Below are the code and all the weights of a small trained network. Each question names an input and a class and asks about switching units off, where a switched-off unit gives its printed mean instead of its output.

import numpy as np


def w(rows, s, z=0):
    codes = np.array(rows[::2]) - 128.0
    scale = np.full(codes.shape[1], s)
    scale[-1] = z or s
    return codes * scale


def f(y):
    return y / 2 * (1 + np.tanh(0.7978845608 * (y + 0.044715 * y**3)))


def log_softmax(a):
    a = a - a.max(-1, keepdims=True)
    return a - np.log(np.exp(a).sum(-1, keepdims=True))


def net(x, mask):
    res = np.array(x, float).reshape(1, 3) / 4 @ E
    y = f(res @ A[0][:, :-1].T + A[0][:, -1])
    res = res + np.where(mask, y, B[0][:, -1]) @ B[0][:, :-1]
    return log_softmax(res[-1] @ U[:, :-1].T + U[:, -1])


A, B = {}, {}
E = w([
[78,219,138,92,10,93,68,95,29,216],'x0',
[106,198,9,88,152,121,221,176,75,175],'x1',
[41,75,206,58,232,96,148,105,129,232],'x2',
],0.011)
A[0] = w([
[125,87,133,89,252,65,197,86,73,191,116],'neuron 1',
[133,119,134,168,170,141,136,142,180,125,97],'neuron 2',
[115,153,60,129,159,174,171,178,104,182,109],'neuron 3',
[154,82,118,149,169,188,149,163,160,102,130],'neuron 4',
[120,76,90,127,134,104,145,144,176,101,234],'neuron 5',
[194,163,50,147,94,174,111,130,143,116,137],'neuron 6',
[130,70,187,176,74,118,98,121,143,103,130],'neuron 7',
[137,129,137,115,49,129,90,140,94,208,112],'neuron 8',
[105,86,175,149,110,124,72,77,123,115,114],'neuron 9',
[168,54,75,126,180,183,154,116,155,148,109],'neuron 10',
[100,149,128,101,70,106,111,101,104,150,248],'neuron 11',
[142,131,101,162,59,149,144,114,143,91,110],'neuron 12',
[114,177,73,115,162,108,160,176,129,153,120],'neuron 13',
[157,126,188,140,125,124,85,103,166,141,110],'neuron 14',
[183,153,82,208,109,99,127,111,98,81,101],'neuron 15',
[103,63,189,83,164,59,133,121,158,177,146],'neuron 16',
[71,154,158,140,84,75,64,127,118,135,118],'neuron 17',
[67,67,137,114,150,131,142,33,122,175,102],'neuron 18',
[148,104,133,102,180,144,131,194,169,93,126],'neuron 19',
[152,75,155,169,107,114,104,94,135,131,186],'neuron 20',
[149,149,103,90,154,104,192,161,86,145,128],'neuron 21',
[97,171,179,151,95,69,107,120,68,135,109],'neuron 22',
[104,59,119,177,170,137,134,142,134,84,106],'neuron 23',
[73,113,166,96,137,78,154,142,145,177,117],'neuron 24',
[81,113,177,128,121,161,52,76,200,123,98],'neuron 25',
[120,175,118,93,99,88,65,130,130,174,116],'neuron 26',
],0.011,0.019)
B[0] = w([
[116,112,170,107,41,95,76,204,120,50,210],'neuron 1',
[126,134,85,122,75,75,85,27,148,113,152],'neuron 2',
[37,23,95,233,96,151,170,47,172,185,175],'neuron 3',
[217,182,81,135,182,76,103,108,138,149,182],'neuron 4',
[169,143,122,14,223,147,76,199,71,217,217],'neuron 5',
[117,57,170,129,71,125,143,240,84,37,186],'neuron 6',
[69,79,93,183,101,168,165,139,153,167,184],'neuron 7',
[187,155,94,134,124,34,91,120,166,125,185],'neuron 8',
[80,77,84,212,77,180,160,109,156,154,172],'neuron 9',
[171,181,66,127,137,21,47,79,194,138,169],'neuron 10',
[156,169,115,47,171,154,61,227,108,192,250],'neuron 11',
[71,96,222,172,25,39,53,180,80,29,163],'neuron 12',
[28,105,101,239,62,194,198,62,178,212,172],'neuron 13',
[67,78,124,206,48,192,194,67,159,175,162],'neuron 14',
[122,70,197,109,9,45,101,149,104,69,170],'neuron 15',
[165,75,114,91,120,86,135,211,94,62,209],'neuron 16',
[137,195,69,125,137,82,76,82,169,147,179],'neuron 17',
[174,84,171,154,30,62,93,141,90,43,174],'neuron 18',
[194,185,83,133,166,84,57,99,204,144,172],'neuron 19',
[86,87,127,152,131,198,120,203,130,195,196],'neuron 20',
[15,43,94,254,120,186,178,128,194,148,172],'neuron 21',
[218,162,46,143,142,36,92,53,181,124,177],'neuron 22',
[152,172,95,154,155,66,85,52,206,127,164],'neuron 23',
[70,125,224,100,61,85,86,190,74,49,178],'neuron 24',
[50,44,83,208,50,188,170,74,205,138,174],'neuron 25',
[168,241,59,109,201,65,60,54,176,124,176],'neuron 26',
],0.0075,0.022)
U = w([
[170,185,86,125,141,69,86,95,157,129,98],'0',
[106,110,192,119,91,106,104,170,101,5,91],'1',
[47,96,110,171,111,170,143,103,154,167,112],'2',
[149,153,130,64,174,178,100,210,101,196,247],'3',
[120,147,166,139,136,119,155,104,107,135,105],'4',
[109,151,173,99,136,173,150,96,127,141,100],'5',
[123,165,144,89,139,138,120,97,132,98,109],'6',
],0.018,0.011)

Each question gives the input, the list of numbers given to net, and the class t.
The units are the neurons (one row each of A and B). Each row of codes is followed by its name. A weight is (code - 128) times the scale printed after its matrix; where a second scale follows, it is the last column's (A, B and U).
mask holds one flag per neuron, in row order. A switched-off neuron (its flag False) gives its mean, the last column of its row in B, instead of its output. The means were averaged over made-up inputs and are rounded, as every weight is.
A unit's drop is (log p(t) with every unit on - log p(t) with that unit switched off) / (log p(t) with every unit on - log p(t) with every unit switched off).
The circuit of an input: a set's keep is (log p(t) with only the set's units on - log p(t) with every unit switched off) / (log p(t) with every unit on - log p(t) with every unit switched off). Starting from the 12 units with the biggest drops (on a tie, the unit counted first), units are removed one at a time, each time the one whose removal leaves the highest keep (on an exact tie, the one counted first), for as long as the keep stays at least 0.8.
circuit, biggest first: the units of the circuit, biggest drop first
unit that matters most: the unit with the biggest drop
k most important neurons: the k neurons with the biggest drops, biggest first
drop when u is switched off: that unit's drop, to one decimal
input [-3,3,5], class 1: circuit, biggest first => [neuron 1]
input [6,6,5], class 0: 4 most important neurons => [neuron 26; neuron 8; neuron 22; neuron 11]
input [-6,7,7], class 1: 4 most important neurons => [neuron 1; neuron 24; neuron 16; neuron 18]
input [3,-1,-4], class 1: 4 most important neurons => [neuron 5; neuron 12; neuron 6; neuron 15]
input [-1,3,3], class 3: 2 most important neurons => [neuron 12; neuron 6]
input [2,8,-7], class 2: 4 most important neurons => [neuron 13; neuron 3; neuron 21; neuron 1]
input [-8,-8,-4], class 0: 2 most important neurons => [neuron 4; neuron 19]
input [-5,-5,5], class 0: 2 most important neurons => [neuron 19; neuron 23]
input [3,0,3], class 3: 2 most important neurons => [neuron 11; neuron 10]
input [-3,-4,-2], class 2: 2 most important neurons => [neuron 11; neuron 7]
input [-4,7,8], class 1: 2 most important neurons => [neuron 1; neuron 24]
input [6,4,-8], class 1: 2 most important neurons => [neuron 6; neuron 12]
input [-2,-4,-1], class 2: drop when neuron 11 is switched off => 0.7
input [3,-1,0], class 3: drop when neuron 10 is switched off => 0.1
input [2,-2,3], class 3: drop when neuron 12 is switched off => 0.2
input [-6,-8,-5], class 2: unit that matters most => neuron 7
